Here is a tiny trained network, its code and every weight. The questions are about switching its units off for an input and a class, where a switched-off unit gives its printed mean instead of its output.

import numpy as np


def w(rows, s, z=0):
    codes = np.array(rows[::2]) - 128.0
    scale = np.full(codes.shape[1], s)
    scale[-1] = z or s
    return codes * scale


def norm(h):
    return h / np.sqrt((h * h).mean(-1, keepdims=True) + 1e-5)


def f(y):
    return np.maximum(y, 0)


def log_softmax(a):
    a = a - a.max(-1, keepdims=True)
    return a - np.log(np.exp(a).sum(-1, keepdims=True))


def net(x, mask):
    res = np.array(x, float).reshape(1, 6) / 4 @ E
    u = 0
    for l in range(2):
        y = f(norm(res) @ A[l][:, :-1].T + A[l][:, -1])
        res = res + np.where(mask[u : u + 12], y, B[l][:, -1]) @ B[l][:, :-1]
        u += 12
    return log_softmax(norm(res)[-1] @ U[:, :-1].T + U[:, -1])


A, B = {}, {}
E = w([
[118,141,65,46,95,86],'x0',
[129,129,129,127,131,129],'x1',
[129,127,127,129,128,129],'x2',
[131,126,124,131,129,132],'x3',
[239,118,140,136,94,150],'x4',
[138,138,126,93,83,254],'x5',
],0.0069)
A[0] = w([
[188,141,41,127,148,23,94],'0.n0',
[107,168,172,111,101,209,102],'0.n1',
[111,145,132,32,88,193,3],'0.n2',
[188,42,168,136,64,174,195],'0.n3',
[149,153,189,254,216,25,157],'0.n4',
[103,139,134,178,110,227,122],'0.n5',
[224,113,150,100,139,118,145],'0.n6',
[139,161,153,230,150,143,58],'0.n7',
[126,127,87,50,109,128,58],'0.n8',
[77,182,94,155,122,89,104],'0.n9',
[46,136,126,126,203,181,238],'0.n10',
[142,72,84,103,126,52,121],'0.n11',
],0.0075,0.0026)
B[0] = w([
[108,100,196,92,107,141,204],'0.n0',
[146,82,171,85,164,86,198],'0.n1',
[144,228,63,233,124,91,193],'0.n2',
[134,226,123,159,205,67,220],'0.n3',
[132,213,62,164,99,165,255],'0.n4',
[57,80,204,66,140,133,206],'0.n5',
[233,119,141,133,107,128,190],'0.n6',
[141,161,74,74,105,98,177],'0.n7',
[133,150,82,231,156,122,174],'0.n8',
[142,2,54,133,207,142,169],'0.n9',
[64,79,163,96,71,161,218],'0.n10',
[159,123,166,77,172,147,185],'0.n11',
],0.0059,0.0068)
A[1] = w([
[126,116,179,153,109,175,110],'1.n0',
[31,152,124,152,142,147,142],'1.n1',
[125,126,118,188,171,116,58],'1.n2',
[115,2,89,109,199,102,75],'1.n3',
[89,146,61,112,128,132,102],'1.n4',
[117,143,111,126,186,90,107],'1.n5',
[60,137,55,164,68,149,2],'1.n6',
[142,140,118,96,77,63,78],'1.n7',
[175,114,181,201,118,119,147],'1.n8',
[224,168,41,102,94,124,135],'1.n9',
[103,77,64,178,180,92,87],'1.n10',
[231,63,171,99,107,35,115],'1.n11',
],0.0099,0.0038)
B[1] = w([
[162,132,155,84,123,47,159],'1.n0',
[116,43,101,178,76,155,238],'1.n1',
[37,64,112,186,38,217,149],'1.n2',
[203,203,130,43,55,32,188],'1.n3',
[219,80,80,172,254,140,190],'1.n4',
[175,140,151,56,138,139,168],'1.n5',
[150,87,125,244,239,209,187],'1.n6',
[103,112,178,133,73,167,155],'1.n7',
[149,156,88,45,155,114,190],'1.n8',
[59,132,148,150,66,62,254],'1.n9',
[164,120,74,107,166,149,182],'1.n10',
[23,55,122,149,153,225,217],'1.n11',
],0.0066,0.0069)
U = w([
[117,51,49,219,214,188,182],'0',
[49,21,207,67,99,165,199],'1',
[148,237,115,185,80,76,172],'2',
[200,177,229,67,200,161,6],'3',
[173,79,67,11,176,60,33],'4',
],0.013,0.002)

Each question gives the input, the list of numbers given to net, and the class t.
The units are the neurons (one row each of A and B). Each row of codes is followed by its name. A weight is (code - 128) times the scale printed after its matrix; where a second scale follows, it is the last column's (A, B and U).
mask holds one flag per neuron, layer by layer. A switched-off neuron (its flag False) gives its mean, the last column of its row in B, instead of its output. The means were averaged over made-up inputs and are rounded, as every weight is.
A unit's drop is (log p(t) with every unit on - log p(t) with that unit switched off) / (log p(t) with every unit on - log p(t) with every unit switched off).
The circuit of an input: a set's keep is (log p(t) with only the set's units on - log p(t) with every unit switched off) / (log p(t) with every unit on - log p(t) with every unit switched off). Starting from the 12 units with the biggest drops (on a tie, the unit counted first), units are removed one at a time, each time the one whose removal leaves the highest keep (on an exact tie, the one counted first), for as long as the keep stays at least 0.8.
circuit, biggest first: the units of the circuit, biggest drop first
k most important neurons: the k neurons with the biggest drops, biggest first
k most important neurons of layer l: the k neurons of layer l with the biggest drops, biggest first
drop of u: that unit's drop, to one decimal
input [3,5,5,-4,8,1], class 2: circuit, biggest first : (1.n9)
input [5,-6,2,1,8,-1], class 1: 2 most important neurons : (1.n11 0.n4)
input [-1,-3,-1,-3,7,6], class 3: circuit, biggest first : (0.n3 1.n1)
input [1,2,5,-1,-3,0], class 4: 4 most important neurons : (1.n3 0.n4 0.n9 0.n2)
input [4,6,2,-7,-8,-1], class 4: 3 most important neurons : (1.n3 0.n4 0.n9)
input [3,-6,-4,-2,3,0], class 1: 3 most important neurons : (0.n4 1.n11 0.n0)
input [-8,-2,3,-8,0,1], class 1: 3 most important neurons of layer 1 : (1.n1 1.n4 1.n6)
input [6,4,1,2,1,-2], class 1: 2 most important neurons : (1.n11 0.n0)
input [-3,2,-4,7,8,2], class 3: 3 most important neurons of layer 1 : (1.n1 1.n8 1.n11)
input [-7,6,5,5,-2,1], class 1: 2 most important neurons : (0.n5 0.n2)
input [-4,-1,7,6,7,1], class 3: 3 most important neurons : (0.n3 0.n2 0.n4)
input [-4,-3,-5,-3,2,3], class 3: 3 most important neurons : (0.n3 1.n1 1.n9)
input [-1,-8,6,7,3,4], class 3: 4 most important neurons : (0.n3 0.n4 0.n5 0.n1)
input [-1,0,2,8,-2,6], class 1: circuit, biggest first : (0.n5)
input [-1,-3,-1,4,7,4], class 3: 2 most important neurons : (0.n3 0.n4)
input [0,-8,2,7,3,5], class 3: 2 most important neurons : (0.n5 0.n4)
input [2,-8,-2,2,-1,-1], class 4: 2 most important neurons : (1.n3 0.n9)
input [4,-2,-4,8,8,2], class 2: 2 most important neurons : (0.n3 1.n9)
input [6,8,-8,-8,8,-1], class 1: 2 most important neurons : (1.n11 0.n4)
input [4,2,-3,-1,-4,8], class 0: most important neuron : (0.n2)
input [4,-5,-8,-4,-4,7], class 0: drop of 0.n2 : 0.1
input [7,-6,-3,8,2,3], class 2: drop of 1.n9 : 0.1
input [-4,-5,4,5,2,-4], class 2: drop of 0.n4 : 0.4
input [-4,-6,7,2,6,-8], class 2: drop of 0.n4 : 4.2
input [1,-6,2,-1,3,8], class 2: 2 most important neurons of layer 0 : (0.n2 0.n0)
